Here is a tiny trained network, its code and every weight. The questions are about switching its units off for an input and a target symbol, where a switched-off unit gives its printed mean instead of its output.

import numpy as np


def w(rows, s, z=0):
    codes = np.array(rows[::2]) - 128.0
    scale = np.full(codes.shape[1], s)
    scale[-1] = z or s
    return codes * scale


def f(y):
    return y / 2 * (1 + np.tanh(0.7978845608 * (y + 0.044715 * y**3)))


def softmax(a):
    e = np.exp(a - a.max(-1, keepdims=True))
    return e / e.sum(-1, keepdims=True)


def log_softmax(a):
    a = a - a.max(-1, keepdims=True)
    return a - np.log(np.exp(a).sum(-1, keepdims=True))


def net(x, mask):
    ids = ['αβγηθμπστψω'.index(c) for c in x.split()]
    T = len(ids)
    res = E[ids] + P[:T]
    r = res
    for j in range(3):
        rows = slice(3 * j, 3 * j + 3)
        q, k, v = (r @ M[0][rows].T for M in (Q, K, V))
        z = softmax(np.where(np.tri(T) > 0, q @ k.T / 3**0.5, -1e9)) @ v
        o = O[0][rows]
        res = res + np.where(mask[j], z, o[:, -1]) @ o[:, :-1]
    y = f(res @ A[0][:, :-1].T + A[0][:, -1])
    res = res + np.where(mask[3:15], y, B[0][:, -1]) @ B[0][:, :-1]
    return log_softmax(res[-1] @ U[:, :-1].T + U[:, -1])


Q, K, V, O, A, B = {}, {}, {}, {}, {}, {}
E = w([
[85,109,64,154],'α',
[122,114,128,208],'β',
[100,110,137,218],'γ',
[111,102,69,117],'η',
[80,78,200,130],'θ',
[90,109,52,118],'μ',
[106,80,185,111],'π',
[141,123,109,179],'σ',
[56,178,1,175],'τ',
[46,6,100,70],'ψ',
[202,12,94,95],'ω',
],0.013)
P = w([
[88,6,101,255],'0',
[91,43,119,208],'1',
[80,83,133,160],'2',
[77,120,143,116],'3',
[75,161,156,74],'4',
[67,196,165,39],'5',
],0.0073)
Q[0] = w([
[255,87,181,104],'h1',
[242,203,136,195],'h1',
[154,148,3,112],'h1',
[165,138,67,147],'h2',
[51,112,111,109],'h2',
[145,52,170,93],'h2',
[228,112,46,92],'h3',
[9,179,89,172],'h3',
[93,82,186,104],'h3',
],0.037)
K[0] = w([
[198,35,74,145],'h1',
[24,10,93,165],'h1',
[70,155,179,232],'h1',
[153,154,107,194],'h2',
[183,155,160,73],'h2',
[140,66,129,74],'h2',
[122,20,150,186],'h3',
[147,136,143,3],'h3',
[126,190,162,147],'h3',
],0.038)
V[0] = w([
[7,134,183,196],'h1',
[165,84,200,63],'h1',
[175,188,213,228],'h1',
[107,116,109,128],'h2',
[60,99,60,108],'h2',
[151,138,147,120],'h2',
[101,198,177,214],'h3',
[213,154,99,151],'h3',
[75,188,103,190],'h3',
],0.013)
O[0] = w([
[221,200,151,41,255],'h1',
[199,99,68,209,72],'h1',
[144,118,55,55,73],'h1',
[130,145,133,153,164],'h2',
[143,189,146,194,226],'h2',
[122,102,111,103,88],'h2',
[97,219,123,75,110],'h3',
[6,101,93,126,42],'h3',
[78,220,180,145,155],'h3',
],0.011,0.0099)
A[0] = w([
[107,128,106,120,78],'n1',
[164,60,184,89,84],'n2',
[131,138,100,103,68],'n3',
[149,176,42,87,10],'n4',
[83,145,134,32,19],'n5',
[121,118,50,157,46],'n6',
[76,160,42,37,162],'n7',
[108,128,92,127,98],'n8',
[160,157,125,145,37],'n9',
[111,156,156,35,109],'n10',
[164,154,4,154,116],'n11',
[94,134,84,155,90],'n12',
],0.016,0.011)
B[0] = w([
[186,182,250,29,122],'n1',
[140,79,139,107,174],'n2',
[134,155,151,4,124],'n3',
[136,116,249,109,145],'n4',
[229,80,198,185,172],'n5',
[88,224,176,142,132],'n6',
[132,161,10,91,159],'n7',
[160,189,241,107,123],'n8',
[107,179,110,41,163],'n9',
[54,114,114,94,248],'n10',
[145,169,60,131,144],'n11',
[193,93,136,112,129],'n12',
],0.025,0.015)
U = w([
[34,182,97,137,178],'α',
[90,99,49,75,123],'β',
[111,103,131,44,48],'γ',
[102,118,78,205,254],'η',
[170,224,163,97,20],'θ',
[128,185,150,159,142],'μ',
[156,164,32,139,135],'π',
[62,95,2,132,134],'σ',
[90,95,183,97,44],'τ',
[202,103,162,95,120],'ψ',
[93,29,73,112,145],'ω',
],0.0063,0.0082)

Each question gives the input, a string of symbols that net reads in full, and the target symbol t.
The units are the heads (3 rows each of Q, K, V and O) and the neurons (one row each of A and B). Each row of codes is followed by its name. A weight is (code - 128) times the scale printed after its matrix; where a second scale follows, it is the last column's (O, A, B and U).
mask holds one flag per unit, heads first, then neurons. A switched-off unit (its flag False) gives its mean, the last column of its rows in O or B, instead of its output. The means were averaged over made-up inputs and are rounded, as every weight is.
A unit's drop is (log p(t) with every unit on - log p(t) with that unit switched off) / (log p(t) with every unit on - log p(t) with every unit switched off).
The circuit of an input: a set's keep is (log p(t) with only the set's units on - log p(t) with every unit switched off) / (log p(t) with every unit on - log p(t) with every unit switched off). Starting from the 12 units with the biggest drops (on a tie, the unit counted first), units are removed one at a time, each time the one whose removal leaves the highest keep (on an exact tie, the one counted first), for as long as the keep stays at least 0.8.
circuit, biggest first: the units of the circuit, biggest drop first
unit that matters most: the unit with the biggest drop
k most important neurons: the k neurons with the biggest drops, biggest first
which heads matter: for each layer, one digit per head in row order, 1 if its drop is at least 0.15 and else 0, layers parted by /
input ω ω γ, target ω: circuit, biggest first : [h3]
input θ β θ β, target θ: which heads matter : 101
input μ τ η, target τ: circuit, biggest first : [h1 n10 n5]
input τ θ ψ τ α, target τ: 2 most important neurons : [n5 n10]
input τ ψ σ, target ψ: circuit, biggest first : [h3 n10]
input τ β ψ τ θ, target θ: circuit, biggest first : [h1 h2 n9]
input π α ψ μ ψ, target μ: circuit, biggest first : [n10 h2 h1]
input η α τ, target α: circuit, biggest first : [h1 n10]
input β ψ σ ω θ, target η: which heads matter : 100
input θ μ θ α π α, target π: circuit, biggest first : [h1 n11]
input ψ μ μ π σ γ, target σ: which heads matter : 111
input ψ τ η γ, target η: circuit, biggest first : [h1 h3 n9]
input ψ π π β τ π, target α: circuit, biggest first : [h3 h1 n5]
input γ ω σ σ σ, target σ: circuit, biggest first : [n7 h3 h1 h2]
input ψ ψ θ, target θ: unit that matters most : h2
input μ μ μ β, target μ: circuit, biggest first : [n10 h1 n2]
input τ η μ π α σ, target α: circuit, biggest first : [n5 n2]
input ω α β, target α: which heads matter : 101
input ψ γ γ, target γ: 2 most important neurons : [n10 n4]
input τ θ α ψ, target α: which heads matter : 110
input α α α ψ β η, target β: unit that matters most : h1
input τ α β ψ σ β, target σ: 2 most important neurons : [n7 n10]
input μ β α θ α β, target α: which heads matter : 001
input η ω θ ψ η, target ψ: which heads matter : 001
